Here is a tiny trained network, its code and every weight. The questions are about switching its units off for an input and a class, where a switched-off unit gives its printed mean instead of its output.

import numpy as np


def w(rows, s, z=0):
    codes = np.array(rows[::2]) - 128.0
    scale = np.full(codes.shape[1], s)
    scale[-1] = z or s
    return codes * scale


def norm(h):
    return h / np.sqrt((h * h).mean(-1, keepdims=True) + 1e-5)


def f(y):
    return y / 2 * (1 + np.tanh(0.7978845608 * (y + 0.044715 * y**3)))


def log_softmax(a):
    a = a - a.max(-1, keepdims=True)
    return a - np.log(np.exp(a).sum(-1, keepdims=True))


def net(x, mask):
    res = np.array(x, float).reshape(1, 7) / 4 @ E
    u = 0
    for l in range(3):
        y = f(norm(res) @ A[l][:, :-1].T + A[l][:, -1])
        res = res + np.where(mask[u : u + 11], y, B[l][:, -1]) @ B[l][:, :-1]
        u += 11
    return log_softmax(norm(res)[-1] @ U[:, :-1].T + U[:, -1])


A, B = {}, {}
E = w([
[225,194,3,220,155],'x0',
[237,15,218,179,114],'x1',
[130,126,132,129,130],'x2',
[126,124,125,128,127],'x3',
[128,131,132,131,129],'x4',
[88,105,110,191,54],'x5',
[84,89,124,173,225],'x6',
],0.0036)
A[0] = w([
[51,67,47,190,33,208],'L0N0',
[32,194,81,69,120,199],'L0N1',
[179,86,166,161,104,53],'L0N2',
[65,171,120,93,123,48],'L0N3',
[187,119,108,35,231,124],'L0N4',
[86,83,242,100,111,96],'L0N5',
[185,162,134,43,159,77],'L0N6',
[73,76,133,182,252,47],'L0N7',
[141,186,161,91,227,146],'L0N8',
[210,187,143,47,2,148],'L0N9',
[142,153,111,132,195,255],'L0N10',
],0.0072,0.0025)
B[0] = w([
[147,189,237,171,128,223],'L0N0',
[163,98,171,121,214,252],'L0N1',
[175,157,163,61,170,165],'L0N2',
[182,169,96,132,188,149],'L0N3',
[113,184,169,176,51,191],'L0N4',
[194,138,104,121,106,234],'L0N5',
[74,153,209,226,91,151],'L0N6',
[43,31,80,197,129,184],'L0N7',
[127,116,176,176,121,182],'L0N8',
[26,3,87,241,224,217],'L0N9',
[162,107,120,143,67,207],'L0N10',
],0.0064,0.004)
A[1] = w([
[139,137,137,132,79,185],'L1N0',
[74,86,194,53,123,224],'L1N1',
[74,254,104,94,169,33],'L1N2',
[207,65,180,148,98,42],'L1N3',
[60,110,175,77,140,97],'L1N4',
[95,155,75,120,130,52],'L1N5',
[124,85,120,151,20,18],'L1N6',
[34,188,93,111,149,75],'L1N7',
[44,206,98,113,147,95],'L1N8',
[121,131,143,153,131,2],'L1N9',
[7,172,130,46,138,211],'L1N10',
],0.0082,0.0013)
B[1] = w([
[118,171,131,144,163,139],'L1N0',
[166,157,12,155,16,195],'L1N1',
[230,111,183,132,133,154],'L1N2',
[143,161,122,173,210,252],'L1N3',
[182,126,104,204,97,154],'L1N4',
[109,2,77,175,131,110],'L1N5',
[103,142,134,88,196,156],'L1N6',
[194,10,174,184,186,133],'L1N7',
[203,57,201,179,114,138],'L1N8',
[121,132,138,108,116,137],'L1N9',
[218,151,76,211,118,135],'L1N10',
],0.0053,0.0047)
A[2] = w([
[137,101,28,65,203,169],'L2N0',
[143,254,164,85,150,185],'L2N1',
[100,82,164,87,54,254],'L2N2',
[74,135,167,177,188,170],'L2N3',
[151,125,73,165,185,80],'L2N4',
[213,78,68,131,101,176],'L2N5',
[28,135,110,163,66,127],'L2N6',
[148,114,152,70,187,142],'L2N7',
[189,208,151,189,113,159],'L2N8',
[152,86,155,92,94,93],'L2N9',
[116,146,184,159,100,68],'L2N10',
],0.0086,0.0027)
B[2] = w([
[96,193,217,89,79,129],'L2N0',
[56,78,74,100,150,157],'L2N1',
[115,167,13,175,113,124],'L2N2',
[58,134,115,2,98,219],'L2N3',
[143,134,104,94,48,181],'L2N4',
[47,151,119,56,139,191],'L2N5',
[155,123,160,49,231,147],'L2N6',
[183,123,45,57,204,134],'L2N7',
[85,125,138,42,84,253],'L2N8',
[169,224,121,175,176,118],'L2N9',
[109,224,188,166,125,146],'L2N10',
],0.0049,0.0072)
U = w([
[110,104,136,110,122,254],'0',
[78,41,94,251,152,86],'1',
[254,103,164,146,191,107],'2',
[163,196,32,147,33,81],'3',
[91,120,147,96,129,148],'4',
[92,201,248,181,98,31],'5',
[90,108,129,87,136,115],'6',
],0.013,0.0085)

Each question gives the input, the list of numbers given to net, and the class t.
The units are the neurons (one row each of A and B). Each row of codes is followed by its name. A weight is (code - 128) times the scale printed after its matrix; where a second scale follows, it is the last column's (A, B and U).
mask holds one flag per neuron, layer by layer. A switched-off neuron (its flag False) gives its mean, the last column of its row in B, instead of its output. The means were averaged over made-up inputs and are rounded, as every weight is.
A unit's drop is (log p(t) with every unit on - log p(t) with that unit switched off) / (log p(t) with every unit on - log p(t) with every unit switched off).
The circuit of an input: a set's keep is (log p(t) with only the set's units on - log p(t) with every unit switched off) / (log p(t) with every unit on - log p(t) with every unit switched off). Starting from the 12 units with the biggest drops (on a tie, the unit counted first), units are removed one at a time, each time the one whose removal leaves the highest keep (on an exact tie, the one counted first), for as long as the keep stays at least 0.8.
units of the circuit, in order: the units of the circuit, biggest drop first
k most important neurons: the k neurons with the biggest drops, biggest first
top k neurons in layer l: the k neurons of layer l with the biggest drops, biggest first
input [-8,-5,1,-2,-3,8,-2], class 3: units of the circuit, in order : L1N1, L1N10
input [8,-2,3,2,-2,0,-8], class 1: units of the circuit, in order : L0N9
input [1,-5,-1,-7,-5,2,-8], class 1: 2 most important neurons : L0N9, L2N8
input [-7,2,-4,-4,-1,3,-6], class 3: 4 most important neurons : L1N1, L2N2, L0N7, L0N8
input [8,6,-7,0,-8,-1,6], class 3: top 2 neurons in layer 0 : L0N9, L0N1
input [-5,-4,1,-1,1,6,4], class 5: 3 most important neurons : L0N0, L1N4, L0N9
input [1,-6,-5,-7,-5,-4,7], class 1: 3 most important neurons : L0N7, L2N8, L0N5
input [-3,6,-5,4,1,5,-5], class 2: units of the circuit, in order : L0N5, L1N3
input [8,7,1,4,3,-5,-3], class 3: top 2 neurons in layer 0 : L0N1, L0N0
input [-6,8,-3,-3,5,-3,1], class 2: 3 most important neurons : L0N5, L2N3, L1N3
input [-1,-6,-1,0,-6,-8,-2], class 5: units of the circuit, in order : L0N6, L1N8
input [3,-7,7,8,5,8,-3], class 5: top 2 neurons in layer 0 : L0N0, L0N2
input [-3,6,-5,-1,2,7,5], class 5: units of the circuit, in order : L0N0, L0N9
input [5,-3,5,2,-4,-6,-2], class 5: 3 most important neurons : L0N6, L0N4, L2N10
input [-6,6,4,6,-3,3,2], class 2: top 3 neurons in layer 1 : L1N3, L1N6, L1N10
input [-3,-8,-7,6,4,-2,-7], class 2: 2 most important neurons : L0N3, L0N7
input [-5,1,3,0,-5,-1,0], class 3: 3 most important neurons : L1N1, L0N10, L0N0
input [-2,1,-3,0,4,-4,8], class 1: 2 most important neurons : L0N7, L2N8
input [2,0,4,-6,-4,-1,-7], class 1: most important neuron : L0N9
input [0,8,4,8,2,-8,8], class 1: units of the circuit, in order : L0N7
input [7,-1,-2,4,5,-5,3], class 3: top 2 neurons in layer 0 : L0N0, L0N9
